Below are the code and all the weights of a small trained network. Each question names an input and a target symbol and asks about switching units off, where a switched-off unit gives its printed mean instead of its output.

import numpy as np


def w(rows, s, z=0):
    codes = np.array(rows[::2]) - 128.0
    scale = np.full(codes.shape[1], s)
    scale[-1] = z or s
    return codes * scale


def f(y):
    return y / 2 * (1 + np.tanh(0.7978845608 * (y + 0.044715 * y**3)))


def softmax(a):
    e = np.exp(a - a.max(-1, keepdims=True))
    return e / e.sum(-1, keepdims=True)


def log_softmax(a):
    a = a - a.max(-1, keepdims=True)
    return a - np.log(np.exp(a).sum(-1, keepdims=True))


def net(x, mask):
    ids = ['ΔΞΦαζθλσψ'.index(c) for c in x.split()]
    T = len(ids)
    res = E[ids] + P[:T]
    u = 0
    for l in range(3):
        q, k, v = (res @ M[l].T for M in (Q, K, V))
        z = softmax(np.where(np.tri(T) > 0, q @ k.T / 3**0.5, -1e9)) @ v
        res = res + np.where(mask[u], z, O[l][:, -1]) @ O[l][:, :-1]
        u += 1
        y = f(res @ A[l][:, :-1].T + A[l][:, -1])
        res = res + np.where(mask[u : u + 8], y, B[l][:, -1]) @ B[l][:, :-1]
        u += 8
    return log_softmax(res[-1] @ U[:, :-1].T + U[:, -1])


Q, K, V, O, A, B = {}, {}, {}, {}, {}, {}
E = w([
[158,130,88,156,148,26,109],'Δ',
[117,126,136,115,176,38,100],'Ξ',
[65,93,96,79,186,128,141],'Φ',
[89,88,48,146,142,126,113],'α',
[119,133,6,94,127,79,186],'ζ',
[126,115,183,168,87,114,50],'θ',
[140,135,155,55,112,125,80],'λ',
[158,95,69,117,45,170,88],'σ',
[131,208,93,154,156,220,104],'ψ',
],0.013)
P = w([
[158,2,126,103,143,52,99],'0',
[145,38,126,99,130,52,104],'1',
[134,66,116,100,138,64,92],'2',
[114,86,109,117,152,80,80],'3',
[105,112,104,122,150,89,77],'4',
[98,140,97,122,151,100,75],'5',
[85,162,94,126,153,111,72],'6',
[70,184,91,129,151,130,72],'7',
[62,195,94,141,158,137,64],'8',
[57,222,91,148,158,141,64],'9',
],0.0073)
Q[0] = w([
[19,114,59,78,212,59,8],'0.h0',
[109,100,49,83,128,59,57],'0.h0',
[123,185,112,149,192,43,75],'0.h0',
],0.013)
K[0] = w([
[110,254,114,145,108,182,125],'0.h0',
[107,199,152,128,107,211,121],'0.h0',
[42,194,117,156,144,161,119],'0.h0',
],0.0099)
V[0] = w([
[142,166,141,188,182,2,115],'0.h0',
[100,172,46,200,199,150,220],'0.h0',
[162,200,156,104,95,192,71],'0.h0',
],0.0065)
O[0] = w([
[68,178,142,226,165,146,246,208],'0.h0',
[254,92,126,124,210,169,201,2],'0.h0',
[165,165,154,102,21,171,104,102],'0.h0',
],0.0071,0.0036)
A[0] = w([
[113,188,127,200,119,132,87,145],'0.n0',
[146,39,106,105,90,176,105,114],'0.n1',
[106,111,83,60,134,135,183,218],'0.n2',
[88,118,122,209,255,113,191,197],'0.n3',
[147,179,108,119,165,235,88,252],'0.n4',
[135,125,173,208,82,103,78,189],'0.n5',
[111,162,136,126,81,158,55,104],'0.n6',
[139,109,130,70,150,64,63,244],'0.n7',
],0.0074,0.002)
B[0] = w([
[87,180,242,128,88,149,179,165],'0.n0',
[102,139,101,242,99,123,161,135],'0.n1',
[125,161,63,63,127,79,155,148],'0.n2',
[154,142,133,201,253,80,123,251],'0.n3',
[251,156,196,66,109,201,125,140],'0.n4',
[77,132,191,95,12,124,138,171],'0.n5',
[170,127,135,105,84,93,178,178],'0.n6',
[137,97,76,46,126,79,98,255],'0.n7',
],0.0053,0.0067)
Q[1] = w([
[138,30,189,88,15,153,132],'1.h0',
[116,213,109,93,21,116,77],'1.h0',
[254,68,78,91,97,177,78],'1.h0',
],0.0041)
K[1] = w([
[106,57,185,152,169,117,40],'1.h0',
[168,144,168,101,107,166,2],'1.h0',
[138,137,162,152,200,142,108],'1.h0',
],0.0063)
V[1] = w([
[69,214,87,75,147,79,144],'1.h0',
[222,216,100,47,137,189,222],'1.h0',
[37,89,4,176,116,99,161],'1.h0',
],0.0044)
O[1] = w([
[140,211,133,84,129,135,147,209],'1.h0',
[153,57,154,107,164,104,241,1],'1.h0',
[139,254,106,136,101,74,146,211],'1.h0',
],0.0071,0.007)
A[1] = w([
[126,81,57,72,129,102,151,96],'1.n0',
[81,122,99,101,177,128,60,185],'1.n1',
[132,146,70,212,113,128,114,175],'1.n2',
[103,145,108,99,94,38,107,245],'1.n3',
[14,145,218,255,128,144,130,106],'1.n4',
[155,154,129,161,98,228,127,241],'1.n5',
[197,149,195,167,234,108,220,251],'1.n6',
[226,169,113,116,126,93,130,177],'1.n7',
],0.0073,0.0019)
B[1] = w([
[104,101,157,157,140,142,65,140],'1.n0',
[129,163,133,85,182,121,98,196],'1.n1',
[122,175,95,216,112,89,113,160],'1.n2',
[64,110,140,79,121,142,110,253],'1.n3',
[135,133,201,176,96,68,99,168],'1.n4',
[129,100,99,123,51,113,103,131],'1.n5',
[117,60,94,120,114,1,156,175],'1.n6',
[75,97,101,88,110,145,120,157],'1.n7',
],0.0088,0.014)
Q[2] = w([
[194,2,152,159,126,131,199],'2.h0',
[111,124,91,50,85,94,53],'2.h0',
[148,81,126,72,62,232,133],'2.h0',
],0.0088)
K[2] = w([
[72,108,84,149,162,71,98],'2.h0',
[254,137,111,128,102,243,140],'2.h0',
[69,88,75,117,77,130,108],'2.h0',
],0.0084)
V[2] = w([
[128,152,71,30,175,166,131],'2.h0',
[110,162,80,139,254,177,139],'2.h0',
[94,126,242,41,171,86,103],'2.h0',
],0.0069)
O[2] = w([
[87,137,177,2,179,104,177,147],'2.h0',
[206,156,188,61,168,46,131,46],'2.h0',
[134,133,187,170,134,186,243,247],'2.h0',
],0.0084,0.012)
A[2] = w([
[135,3,98,63,183,132,116,158],'2.n0',
[96,51,36,118,102,173,153,252],'2.n1',
[97,130,172,190,35,209,106,203],'2.n2',
[157,56,46,132,210,94,59,109],'2.n3',
[118,11,102,147,96,111,47,62],'2.n4',
[39,158,182,122,154,237,251,138],'2.n5',
[102,109,188,52,135,63,102,104],'2.n6',
[82,143,214,129,120,185,80,115],'2.n7',
],0.006,0.0037)
B[2] = w([
[92,92,200,199,63,157,141,152],'2.n0',
[134,88,221,141,178,107,84,194],'2.n1',
[124,129,101,99,254,137,129,222],'2.n2',
[224,125,70,135,57,169,143,169],'2.n3',
[177,81,137,120,106,136,168,169],'2.n4',
[194,174,136,128,60,184,169,246],'2.n5',
[196,108,105,165,143,197,121,212],'2.n6',
[158,146,34,111,118,139,166,205],'2.n7',
],0.0073,0.012)
U = w([
[177,151,93,151,51,125,99,4],'Δ',
[71,139,254,168,73,82,97,157],'Ξ',
[151,97,209,99,227,148,110,173],'Φ',
[217,187,103,105,153,122,50,100],'α',
[105,43,46,92,162,93,220,97],'ζ',
[127,109,108,176,183,192,114,40],'θ',
[91,185,135,102,51,150,183,178],'λ',
[41,133,70,65,98,104,28,147],'σ',
[150,36,203,149,85,147,132,174],'ψ',
],0.0045,0.0031)

Each question gives the input, a string of symbols that net reads in full, and the target symbol t.
The units are the heads (3 rows each of Q, K, V and O) and the neurons (one row each of A and B). Each row of codes is followed by its name. A weight is (code - 128) times the scale printed after its matrix; where a second scale follows, it is the last column's (O, A, B and U).
mask holds one flag per unit, layer by layer, with each layer's heads first. A switched-off unit (its flag False) gives its mean, the last column of its rows in O or B, instead of its output. The means were averaged over made-up inputs and are rounded, as every weight is.
A unit's drop is (log p(t) with every unit on - log p(t) with that unit switched off) / (log p(t) with every unit on - log p(t) with every unit switched off).
The circuit of an input: a set's keep is (log p(t) with only the set's units on - log p(t) with every unit switched off) / (log p(t) with every unit on - log p(t) with every unit switched off). Starting from the 12 units with the biggest drops (on a tie, the unit counted first), units are removed one at a time, each time the one whose removal leaves the highest keep (on an exact tie, the one counted first), for as long as the keep stays at least 0.8.
circuit, biggest first: the units of the circuit, biggest drop first
top k neurons: the k neurons with the biggest drops, biggest first
top k neurons in layer l: the k neurons of layer l with the biggest drops, biggest first
input Ξ Ξ θ Ξ α, target θ: top 3 neurons in layer 1 : 1.n2; 1.n4; 1.n6
input Ξ σ Ξ θ, target σ: circuit, biggest first : 0.n3; 2.h0; 0.n1; 2.n5
input Ξ Ξ ζ, target ζ: circuit, biggest first : 0.h0; 1.n6; 0.n3
input Ξ Ξ Ξ Φ ζ Ξ Ξ, target ζ: circuit, biggest first : 0.h0; 1.n6; 0.n3
input ζ Ξ ψ Ξ Ξ σ ψ ζ λ, target ψ: top 2 neurons : 0.n4; 2.n0
input Ξ λ λ Ξ θ Δ ζ, target θ: top 3 neurons : 0.n7; 0.n0; 1.n4
input Φ θ Ξ ζ, target θ: top 4 neurons in layer 1 : 1.n4; 1.n7; 1.n6; 1.n0
input Ξ Δ α Ξ Ξ, target α: top 2 neurons : 1.n6; 0.n3
input λ Ξ ζ Δ, target ζ: circuit, biggest first : 0.h0; 1.n6; 1.h0; 0.n3
input θ Ξ ζ Ξ Ξ λ Φ α Ξ Ξ, target α: top neuron : 1.n3
input α Ξ θ, target θ: top 3 neurons : 2.n2; 1.n4; 0.n5
input θ Ξ Ξ, target θ: top 2 neurons : 2.n2; 1.n4
input θ σ λ Ξ λ ζ, target λ: top 2 neurons : 2.n5; 1.n2
input Ξ Ξ σ Ξ σ σ λ λ Φ, target λ: top 3 neurons in layer 1 : 1.n2; 1.n6; 1.n7
input Ξ ζ Ξ λ Ξ Φ Φ, target Φ: top 2 neurons : 1.n3; 0.n7
input ζ Ξ Ξ Ξ Ξ, target Ξ: top neuron : 1.n4
input θ ζ Ξ, target θ: top 3 neurons in layer 0 : 0.n0; 0.n2; 0.n3
input Ξ λ λ θ, target λ: top 2 neurons in layer 0 : 0.n5; 0.n3
input Ξ σ Ξ λ, target σ: top 2 neurons : 0.n7; 0.n3
input σ ψ Ξ Ξ Δ ψ Δ, target ψ: top neuron : 0.n4
input Ξ Ξ Ξ ψ, target σ: top 2 neurons in layer 1 : 1.n5; 1.n7
input Ξ Ξ Ξ Ξ ζ Φ, target ζ: top 4 neurons in layer 0 : 0.n3; 0.n2; 0.n5; 0.n7
input Ξ Ξ Δ λ ψ, target σ: top 3 neurons : 1.n5; 0.n3; 2.n5
input ζ Ξ Ξ ζ λ Δ σ α, target σ: top 2 neurons in layer 2 : 2.n5; 2.n6
input σ Ξ Φ Δ, target Φ: top 2 neurons in layer 0 : 0.n3; 0.n1
input Ξ Ξ σ Ξ ζ θ, target θ: top 3 neurons in layer 1 : 1.n4; 1.n7; 1.n3
input Ξ Δ λ θ ζ ζ Φ, target ζ: top 3 neurons in layer 1 : 1.n6; 1.n3; 1.n7
input Ξ λ σ σ Ξ Ξ σ Δ ζ, target σ: top neuron : 0.n1
input λ Δ Δ Ξ λ λ θ, target λ: top 2 neurons in layer 1 : 1.n4; 1.n2
